Here is a tiny trained network, its code and every weight. The questions are about switching its units off for an input and a class, where a switched-off unit gives its printed mean instead of its output.

import numpy as np


def w(rows, s, z=0):
    codes = np.array(rows[::2]) - 128.0
    scale = np.full(codes.shape[1], s)
    scale[-1] = z or s
    return codes * scale


def norm(h):
    return h / np.sqrt((h * h).mean(-1, keepdims=True) + 1e-5)


def f(y):
    return y / 2 * (1 + np.tanh(0.7978845608 * (y + 0.044715 * y**3)))


def log_softmax(a):
    a = a - a.max(-1, keepdims=True)
    return a - np.log(np.exp(a).sum(-1, keepdims=True))


def net(x, mask):
    res = np.array(x, float).reshape(1, 8) / 4 @ E
    u = 0
    for l in range(4):
        y = f(norm(res) @ A[l][:, :-1].T + A[l][:, -1])
        res = res + np.where(mask[u : u + 4], y, B[l][:, -1]) @ B[l][:, :-1]
        u += 4
    return log_softmax(norm(res)[-1] @ U[:, :-1].T + U[:, -1])


A, B = {}, {}
E = w([
[128,126,128,135,131],'x0',
[129,131,131,147,125],'x1',
[129,131,130,137,125],'x2',
[137,118,127,139,149],'x3',
[121,125,125,128,126],'x4',
[127,121,128,137,131],'x5',
[250,69,63,134,44],'x6',
[82,235,35,169,168],'x7',
],0.012)
A[0] = w([
[124,171,49,139,136,128],'L0N1',
[138,180,3,117,126,56],'L0N2',
[186,110,38,145,73,134],'L0N3',
[112,165,73,140,139,3],'L0N4',
],0.025,0.0057)
B[0] = w([
[162,145,59,110,218,225],'L0N1',
[190,167,201,252,160,248],'L0N2',
[210,65,61,199,143,248],'L0N3',
[104,95,94,45,117,183],'L0N4',
],0.022,0.018)
A[1] = w([
[145,250,23,126,176,211],'L1N1',
[157,185,253,98,172,182],'L1N2',
[173,117,65,164,211,248],'L1N3',
[217,131,70,124,75,238],'L1N4',
],0.024,0.0015)
B[1] = w([
[88,131,46,205,119,209],'L1N1',
[95,126,46,57,1,176],'L1N2',
[75,149,146,60,33,252],'L1N3',
[144,127,217,97,246,186],'L1N4',
],0.02,0.028)
A[2] = w([
[203,111,107,169,201,156],'L2N1',
[153,10,213,34,185,40],'L2N2',
[210,89,227,157,76,75],'L2N3',
[160,6,209,95,74,4],'L2N4',
],0.018,0.0035)
B[2] = w([
[167,208,255,114,200,248],'L2N1',
[210,16,42,47,127,209],'L2N2',
[85,163,17,70,128,190],'L2N3',
[97,24,63,100,229,199],'L2N4',
],0.021,0.013)
A[3] = w([
[187,78,135,2,88,81],'L3N1',
[84,38,128,138,116,26],'L3N2',
[108,106,199,32,180,1],'L3N3',
[170,112,157,86,46,103],'L3N4',
],0.028,0.0025)
B[3] = w([
[104,116,212,133,112,250],'L3N1',
[144,187,139,128,95,165],'L3N2',
[94,96,3,57,109,157],'L3N3',
[106,119,202,155,150,171],'L3N4',
],0.035,0.019)
U = w([
[42,97,233,83,23,252],'0',
[43,215,32,176,39,45],'1',
[177,8,141,20,172,72],'2',
[233,174,122,215,210,126],'3',
],0.014,0.0015)

Each question gives the input, the list of numbers given to net, and the class t.
The units are the neurons (one row each of A and B). Each row of codes is followed by its name. A weight is (code - 128) times the scale printed after its matrix; where a second scale follows, it is the last column's (A, B and U).
mask holds one flag per neuron, layer by layer. A switched-off neuron (its flag False) gives its mean, the last column of its row in B, instead of its output. The means were averaged over made-up inputs and are rounded, as every weight is.
A unit's drop is (log p(t) with every unit on - log p(t) with that unit switched off) / (log p(t) with every unit on - log p(t) with every unit switched off).
The circuit of an input: a set's keep is (log p(t) with only the set's units on - log p(t) with every unit switched off) / (log p(t) with every unit on - log p(t) with every unit switched off). Starting from the 12 units with the biggest drops (on a tie, the unit counted first), units are removed one at a time, each time the one whose removal leaves the highest keep (on an exact tie, the one counted first), for as long as the keep stays at least 0.8.
units of the circuit, in order: the units of the circuit, biggest drop first
k most important neurons: the k neurons with the biggest drops, biggest first
top k neurons in layer l: the k neurons of layer l with the biggest drops, biggest first
drop when u is switched off: that unit's drop, to one decimal
input [-1,7,-8,-5,8,-6,-4,-2], class 0: units of the circuit, in order -> L0N1
input [1,7,0,4,5,5,-3,-3], class 0: top 2 neurons in layer 0 -> L0N3, L0N1
input [8,3,2,-7,-2,3,-2,-6], class 0: 3 most important neurons -> L0N3, L0N4, L1N2
input [-5,6,-5,7,0,-4,-6,-2], class 0: 3 most important neurons -> L0N1, L1N1, L0N3
input [-4,-2,1,-2,6,0,-3,-8], class 0: 3 most important neurons -> L0N3, L1N2, L0N4
input [-8,4,-2,4,6,1,-6,0], class 0: 2 most important neurons -> L0N1, L1N1
input [-1,-6,1,8,-3,-2,-8,1], class 1: 2 most important neurons -> L1N3, L0N2
input [4,0,-2,2,-7,-8,-1,-2], class 0: 3 most important neurons -> L0N1, L0N3, L0N4
input [7,-6,-3,-5,4,-3,-2,-5], class 0: 2 most important neurons -> L0N3, L0N4
input [-2,-1,-3,-8,6,-5,-3,-5], class 0: top 3 neurons in layer 0 -> L0N3, L0N1, L0N4
input [1,3,-8,1,1,2,-6,-7], class 0: 2 most important neurons -> L0N3, L1N2
input [3,3,-4,-7,2,7,0,-5], class 0: 3 most important neurons -> L0N3, L0N4, L1N4
input [8,-4,6,5,2,4,-8,8], class 1: drop when L1N3 is switched off -> 0.0
input [-4,1,4,1,-6,-1,1,4], class 3: units of the circuit, in order -> L0N2
input [3,5,8,-2,-6,-8,-1,3], class 1: drop when L0N3 is switched off -> 0.5
input [4,-5,-6,1,4,5,7,1], class 3: drop when L0N3 is switched off -> 0.2
input [-8,3,-5,4,-6,0,-2,4], class 1: drop when L0N3 is switched off -> 0.2
